Below is a small trained network, with its code and all its weights. Each question gives an input and a class and asks what happens when units are switched off, that is, made to give their printed mean instead of their output.

import numpy as np


def w(rows, s, z=0):
    codes = np.array(rows[::2]) - 128.0
    scale = np.full(codes.shape[1], s)
    scale[-1] = z or s
    return codes * scale


def f(y):
    return np.maximum(y, 0)


def log_softmax(a):
    a = a - a.max(-1, keepdims=True)
    return a - np.log(np.exp(a).sum(-1, keepdims=True))


def net(x, mask):
    res = np.array(x, float).reshape(1, 8) / 4 @ E
    y = f(res @ A[0][:, :-1].T + A[0][:, -1])
    res = res + np.where(mask, y, B[0][:, -1]) @ B[0][:, :-1]
    return log_softmax(res[-1] @ U[:, :-1].T + U[:, -1])


A, B = {}, {}
E = w([
[129,116,136,129,135,122,127,128,125,132,135,134],'x0',
[139,112,124,129,130,103,141,133,118,131,131,118],'x1',
[23,59,106,108,100,97,44,165,200,240,148,1],'x2',
[129,131,125,127,118,130,134,131,137,115,110,116],'x3',
[204,64,122,218,141,185,75,209,160,47,212,61],'x4',
[119,132,131,118,140,143,125,137,121,141,142,139],'x5',
[121,35,40,96,122,173,72,165,41,147,23,146],'x6',
[192,80,222,47,43,188,107,58,82,149,176,91],'x7',
],0.0072)
A[0] = w([
[148,29,23,116,156,187,59,144,28,132,20,148,20],'N1',
[209,36,198,98,34,222,81,95,101,119,164,109,82],'N2',
[220,155,121,139,128,178,226,101,39,51,81,233,22],'N3',
[33,177,109,34,94,51,212,19,86,207,64,203,60],'N4',
[214,124,110,195,137,172,122,189,83,72,142,143,52],'N5',
[88,166,64,183,187,132,151,224,137,95,103,146,6],'N6',
[214,17,109,248,159,235,73,220,176,33,230,55,170],'N7',
[91,196,199,126,144,37,146,89,239,146,228,80,239],'N8',
[2,72,59,90,71,113,42,163,208,220,151,6,205],'N9',
[156,133,203,35,35,129,119,71,95,162,117,144,126],'N10',
[188,67,174,36,68,185,135,50,67,144,157,125,31],'N11',
[69,199,35,188,248,70,178,177,164,127,106,173,56],'N12',
[201,168,136,134,148,158,201,69,94,66,95,220,70],'N13',
[90,177,108,55,122,97,178,34,114,175,54,157,16],'N14',
[109,35,63,69,168,141,43,150,26,136,16,94,11],'N15',
[76,136,47,204,228,105,129,190,160,120,53,167,20],'N16',
],0.0054,0.0016)
B[0] = w([
[189,233,194,157,202,191,142,49,191,55,213,54,188],'N1',
[51,108,65,72,72,42,164,127,161,113,178,124,185],'N2',
[150,1,160,173,104,163,178,90,127,185,69,184,202],'N3',
[124,188,156,103,205,32,54,186,45,86,63,164,202],'N4',
[142,121,145,125,138,131,88,183,105,166,43,192,174],'N5',
[94,81,74,86,89,118,167,146,176,108,123,146,177],'N6',
[124,190,142,41,190,48,34,209,45,63,78,184,250],'N7',
[206,146,195,214,202,203,159,74,167,135,144,94,208],'N8',
[179,49,115,192,87,194,182,189,55,230,55,219,237],'N9',
[67,137,82,59,84,88,156,150,169,78,202,111,167],'N10',
[48,95,73,66,42,114,183,113,166,84,166,106,171],'N11',
[64,104,50,85,59,123,193,104,198,81,201,65,206],'N12',
[164,61,154,189,113,171,192,129,127,211,101,170,191],'N13',
[141,185,133,108,174,59,69,191,94,107,91,191,174],'N14',
[191,188,221,218,188,208,131,24,172,96,178,45,182],'N15',
[49,79,38,77,58,78,197,112,173,83,195,102,193],'N16',
],0.0063,0.013)
U = w([
[127,213,149,43,215,46,47,231,62,51,48,174,147],'0',
[27,60,55,23,13,108,215,98,245,62,238,63,32],'1',
[199,10,154,219,75,253,204,158,102,233,29,171,27],'2',
[225,233,248,200,229,234,181,24,233,51,222,38,255],'3',
],0.0052,0.0026)

Each question gives the input, the list of numbers given to net, and the class t.
The units are the neurons (one row each of A and B). Each row of codes is followed by its name. A weight is (code - 128) times the scale printed after its matrix; where a second scale follows, it is the last column's (A, B and U).
mask holds one flag per neuron, in row order. A switched-off neuron (its flag False) gives its mean, the last column of its row in B, instead of its output. The means were averaged over made-up inputs and are rounded, as every weight is.
A unit's drop is (log p(t) with every unit on - log p(t) with that unit switched off) / (log p(t) with every unit on - log p(t) with every unit switched off).
most important unit: the unit with the biggest drop
k most important neurons: the k neurons with the biggest drops, biggest first
drop when u is switched off: that unit's drop, to one decimal
input [3,6,3,-2,-3,6,-7,-1], class 3: 2 most important neurons	(N8; N7)
input [-7,5,2,5,-4,7,6,1], class 3: most important unit	N15
input [3,0,-8,-6,1,-6,-6,-3], class 2: 2 most important neurons	(N3; N13)
input [-7,8,5,6,-4,1,-7,-2], class 3: 4 most important neurons	(N8; N7; N3; N13)
input [6,6,1,6,7,-5,2,7], class 0: 2 most important neurons	(N7; N12)
input [-2,0,5,8,6,6,-5,-2], class 0: 2 most important neurons	(N7; N3)
input [5,8,-7,-2,-4,7,-4,1], class 2: 3 most important neurons	(N3; N13; N7)
input [5,1,-3,4,0,5,-2,-1], class 2: 2 most important neurons	(N1; N15)
input [-7,2,2,-2,0,7,6,5], class 3: 4 most important neurons	(N15; N1; N16; N12)
input [-5,6,4,6,3,8,1,-1], class 2: 3 most important neurons	(N9; N4; N14)
input [-5,-4,6,4,-5,-6,1,5], class 2: 3 most important neurons	(N9; N7; N12)
input [3,-5,2,3,-6,-7,4,6], class 0: 3 most important neurons	(N4; N14; N12)
input [-4,7,4,1,-1,2,8,5], class 3: 2 most important neurons	(N15; N1)
input [-2,-5,-4,-5,1,-5,7,1], class 3: 2 most important neurons	(N1; N9)
input [-5,6,-6,5,3,-2,1,-2], class 2: most important unit	N3
input [4,4,4,-4,-8,-4,-7,0], class 0: drop when N11 is switched off	0.0
input [8,1,0,8,3,6,8,-1], class 3: drop when N15 is switched off	0.1
input [2,1,6,1,-7,1,0,6], class 0: drop when N12 is switched off	0.2
